Below is a small trained network, with its code and all its weights. Each question gives an input and a target symbol and asks what happens when units are switched off, that is, made to give their printed mean instead of their output.

import numpy as np


def w(rows, s, z=0):
    codes = np.array(rows[::2]) - 128.0
    scale = np.full(codes.shape[1], s)
    scale[-1] = z or s
    return codes * scale


def f(y):
    return np.maximum(y, 0)


def softmax(a):
    e = np.exp(a - a.max(-1, keepdims=True))
    return e / e.sum(-1, keepdims=True)


def log_softmax(a):
    a = a - a.max(-1, keepdims=True)
    return a - np.log(np.exp(a).sum(-1, keepdims=True))


def net(x, mask):
    ids = ['ΘΞΠαβγδεζημστφψ'.index(c) for c in x.split()]
    T = len(ids)
    res = E[ids] + P[:T]
    q, k, v = (res @ M[0].T for M in (Q, K, V))
    z = softmax(np.where(np.tri(T) > 0, q @ k.T / 3**0.5, -1e9)) @ v
    res = res + np.where(mask[0], z, O[0][:, -1]) @ O[0][:, :-1]
    y = f(res @ A[0][:, :-1].T + A[0][:, -1])
    res = res + np.where(mask[1:9], y, B[0][:, -1]) @ B[0][:, :-1]
    return log_softmax(res[-1] @ U[:, :-1].T + U[:, -1])


Q, K, V, O, A, B = {}, {}, {}, {}, {}, {}
E = w([
[249,224,2],'Θ',
[118,21,164],'Ξ',
[107,121,125],'Π',
[222,67,126],'α',
[153,113,147],'β',
[73,5,64],'γ',
[33,48,43],'δ',
[103,56,41],'ε',
[117,122,122],'ζ',
[220,72,142],'η',
[158,129,198],'μ',
[110,43,172],'σ',
[115,30,88],'τ',
[168,60,71],'φ',
[110,43,220],'ψ',
],0.0091)
P = w([
[252,148,61],'0',
[156,103,141],'1',
[151,93,144],'2',
[148,91,144],'3',
[152,99,141],'4',
[151,93,145],'5',
[155,99,143],'6',
[151,99,142],'7',
[159,100,142],'8',
[156,99,142],'9',
[155,98,145],'10',
[154,94,144],'11',
[165,98,139],'12',
],0.011)
Q[0] = w([
[135,60,131],'h1',
[76,179,192],'h1',
[44,249,87],'h1',
],0.022)
K[0] = w([
[225,183,45],'h1',
[139,55,220],'h1',
[30,6,205],'h1',
],0.019)
V[0] = w([
[52,219,70],'h1',
[25,20,86],'h1',
[130,133,2],'h1',
],0.024)
O[0] = w([
[126,209,171,44],'h1',
[210,137,189,5],'h1',
[95,118,252,244],'h1',
],0.03,0.02)
A[0] = w([
[2,246,120,248],'n1',
[93,44,166,107],'n2',
[234,112,36,63],'n3',
[132,154,123,36],'n4',
[201,173,192,54],'n5',
[64,94,43,69],'n6',
[153,77,197,181],'n7',
[205,158,165,190],'n8',
],0.0073,0.0016)
B[0] = w([
[217,78,91,202],'n1',
[139,230,62,254],'n2',
[3,126,113,134],'n3',
[135,130,141,128],'n4',
[141,197,39,149],'n5',
[189,176,214,236],'n6',
[137,59,135,188],'n7',
[130,170,46,141],'n8',
],0.011,0.05)
U = w([
[143,125,105,95],'Θ',
[205,2,49,106],'Ξ',
[120,123,107,207],'Π',
[83,192,104,87],'α',
[114,178,99,98],'β',
[236,105,158,117],'γ',
[147,207,138,12],'δ',
[115,172,163,57],'ε',
[117,126,107,254],'ζ',
[88,206,100,80],'η',
[194,171,43,168],'μ',
[172,61,64,153],'σ',
[144,44,133,156],'τ',
[70,119,111,148],'φ',
[83,101,9,88],'ψ',
],0.0086,0.0072)

Each question gives the input, a string of symbols that net reads in full, and the target symbol t.
The units are the heads (3 rows each of Q, K, V and O) and the neurons (one row each of A and B). Each row of codes is followed by its name. A weight is (code - 128) times the scale printed after its matrix; where a second scale follows, it is the last column's (O, A, B and U).
mask holds one flag per unit, heads first, then neurons. A switched-off unit (its flag False) gives its mean, the last column of its rows in O or B, instead of its output. The means were averaged over made-up inputs and are rounded, as every weight is.
A unit's drop is (log p(t) with every unit on - log p(t) with that unit switched off) / (log p(t) with every unit on - log p(t) with every unit switched off).
The circuit of an input: a set's keep is (log p(t) with only the set's units on - log p(t) with every unit switched off) / (log p(t) with every unit on - log p(t) with every unit switched off). Starting from all 9 units, units are removed one at a time, each time the one whose removal leaves the highest keep (on an exact tie, the one counted first), for as long as the keep stays at least 0.8.
circuit, biggest first: the units of the circuit, biggest drop first
unit that matters most: the unit with the biggest drop
k most important neurons: the k neurons with the biggest drops, biggest first
drop when u is switched off: that unit's drop, to one decimal
input ε γ ψ μ ε β ψ β μ μ μ μ, target ε: circuit, biggest first : h1, n1
input ψ μ γ η Ξ, target ψ: circuit, biggest first : n3, h1
input μ γ β γ ε, target μ: 2 most important neurons : n6, n7
input μ η μ γ μ μ η μ β, target μ: circuit, biggest first : n6, h1
input Ξ ε γ μ μ, target Ξ: unit that matters most : h1
input ε μ τ, target ε: 2 most important neurons : n1, n2
input η ψ φ τ η φ μ ψ τ Π φ, target η: 2 most important neurons : n6, n1
input ψ μ μ Ξ μ ψ γ φ γ, target ψ: 3 most important neurons : n3, n1, n7
input τ γ σ, target τ: 4 most important neurons : n6, n7, n1, n5
input μ Ξ δ α β γ ψ γ, target μ: drop when n6 is switched off : 3.1
input ψ τ μ ψ, target ψ: drop when n3 is switched off : 0.9
input μ μ μ μ μ μ μ, target μ: drop when h1 is switched off : 2.2
